Below is a small trained network, with its code and all its weights. Each question gives an input and a class and asks what happens when units are switched off, that is, made to give their printed mean instead of their output.

import numpy as np


def w(rows, s, z=0):
    codes = np.array(rows[::2]) - 128.0
    scale = np.full(codes.shape[1], s)
    scale[-1] = z or s
    return codes * scale


def f(y):
    return y / 2 * (1 + np.tanh(0.7978845608 * (y + 0.044715 * y**3)))


def log_softmax(a):
    a = a - a.max(-1, keepdims=True)
    return a - np.log(np.exp(a).sum(-1, keepdims=True))


def net(x, mask):
    res = np.array(x, float).reshape(1, 5) / 4 @ E
    y = f(res @ A[0][:, :-1].T + A[0][:, -1])
    res = res + np.where(mask, y, B[0][:, -1]) @ B[0][:, :-1]
    return log_softmax(res[-1] @ U[:, :-1].T + U[:, -1])


A, B = {}, {}
E = w([
[129,5,192,190,221],'x0',
[73,200,223,134,146],'x1',
[166,139,102,121,200],'x2',
[88,156,30,254,143],'x3',
[186,161,172,207,57],'x4',
],0.0077)
A[0] = w([
[106,91,135,204,118,212],'neuron 1',
[141,69,59,135,244,236],'neuron 2',
[145,172,88,5,131,254],'neuron 3',
[50,138,201,76,177,196],'neuron 4',
[104,111,135,195,139,219],'neuron 5',
[144,193,175,219,223,131],'neuron 6',
[127,90,67,135,239,247],'neuron 7',
[142,26,200,91,130,200],'neuron 8',
[157,73,95,152,128,74],'neuron 9',
[105,112,160,115,154,222],'neuron 10',
[121,131,90,159,140,111],'neuron 11',
[142,151,139,186,148,95],'neuron 12',
[156,152,89,163,162,224],'neuron 13',
[89,177,171,102,131,78],'neuron 14',
[86,147,196,105,133,167],'neuron 15',
[120,105,122,134,143,85],'neuron 16',
[87,86,107,93,57,42],'neuron 17',
[164,92,174,165,146,158],'neuron 18',
[22,193,57,63,140,150],'neuron 19',
[96,161,61,94,110,242],'neuron 20',
[127,133,91,142,116,51],'neuron 21',
[151,26,182,127,149,159],'neuron 22',
[169,83,83,161,124,1],'neuron 23',
[128,120,134,163,190,27],'neuron 24',
[102,157,89,91,139,94],'neuron 25',
[84,134,144,111,149,73],'neuron 26',
],0.015,0.0026)
B[0] = w([
[181,168,146,108,134,193],'neuron 1',
[52,209,36,162,168,250],'neuron 2',
[228,200,189,122,123,252],'neuron 3',
[30,86,106,154,147,209],'neuron 4',
[155,166,156,101,122,186],'neuron 5',
[225,152,208,107,107,207],'neuron 6',
[91,192,38,113,157,236],'neuron 7',
[22,151,135,156,187,225],'neuron 8',
[78,118,151,142,142,173],'neuron 9',
[90,126,110,122,146,162],'neuron 10',
[132,129,119,128,118,162],'neuron 11',
[170,105,145,117,108,160],'neuron 12',
[144,99,99,103,100,179],'neuron 13',
[83,109,154,130,187,175],'neuron 14',
[82,103,135,135,182,186],'neuron 15',
[126,112,126,149,127,137],'neuron 16',
[167,184,155,116,185,161],'neuron 17',
[135,183,100,100,152,181],'neuron 18',
[154,181,6,127,128,233],'neuron 19',
[177,172,83,112,131,205],'neuron 20',
[123,113,117,114,130,144],'neuron 21',
[40,164,81,137,192,217],'neuron 22',
[82,71,130,140,132,172],'neuron 23',
[152,137,121,164,100,163],'neuron 24',
[145,154,100,146,97,165],'neuron 25',
[98,120,117,136,109,143],'neuron 26',
],0.018,0.012)
U = w([
[142,56,104,159,33,2],'0',
[115,103,247,153,107,73],'1',
[80,118,58,177,102,221],'2',
[214,148,110,125,59,180],'3',
],0.011,0.0027)

Each question gives the input, the list of numbers given to net, and the class t.
The units are the neurons (one row each of A and B). Each row of codes is followed by its name. A weight is (code - 128) times the scale printed after its matrix; where a second scale follows, it is the last column's (A, B and U).
mask holds one flag per neuron, in row order. A switched-off neuron (its flag False) gives its mean, the last column of its row in B, instead of its output. The means were averaged over made-up inputs and are rounded, as every weight is.
A unit's drop is (log p(t) with every unit on - log p(t) with that unit switched off) / (log p(t) with every unit on - log p(t) with every unit switched off).
The circuit of an input: a set's keep is (log p(t) with only the set's units on - log p(t) with every unit switched off) / (log p(t) with every unit on - log p(t) with every unit switched off). Starting from the 12 units with the biggest drops (on a tie, the unit counted first), units are removed one at a time, each time the one whose removal leaves the highest keep (on an exact tie, the one counted first), for as long as the keep stays at least 0.8.
circuit, biggest first: the units of the circuit, biggest drop first
most important unit: the unit with the biggest drop
top k neurons: the k neurons with the biggest drops, biggest first
drop of u: that unit's drop, to one decimal
input [-3,-3,-5,-6,4], class 3: most important unit	neuron 4
input [0,-3,7,-7,5], class 1: circuit, biggest first	neuron 19; neuron 7
input [4,3,7,-5,7], class 1: circuit, biggest first	neuron 2; neuron 19
input [5,5,6,-5,5], class 1: top 4 neurons	neuron 6; neuron 2; neuron 19; neuron 7
input [-8,7,-4,-4,3], class 3: top 3 neurons	neuron 3; neuron 2; neuron 8
input [-7,6,4,-7,-7], class 3: top 2 neurons	neuron 3; neuron 2
input [-5,4,-3,0,-7], class 3: top 3 neurons	neuron 3; neuron 2; neuron 8
input [5,4,3,-2,3], class 1: top 4 neurons	neuron 6; neuron 19; neuron 2; neuron 7
input [-3,1,1,-2,5], class 1: circuit, biggest first	neuron 19; neuron 2
input [-8,2,-3,-7,8], class 1: top 2 neurons	neuron 19; neuron 14
input [-1,-8,-5,-8,3], class 1: top 2 neurons	neuron 2; neuron 19
input [8,2,-5,-1,4], class 1: top 2 neurons	neuron 2; neuron 19
input [5,2,-4,-1,8], class 1: drop of neuron 19	0.1
input [-2,7,-6,-1,4], class 1: drop of neuron 2	0.1
input [-2,0,-4,-7,-3], class 1: drop of neuron 3	0.3
input [2,-2,4,2,5], class 3: drop of neuron 3	0.0
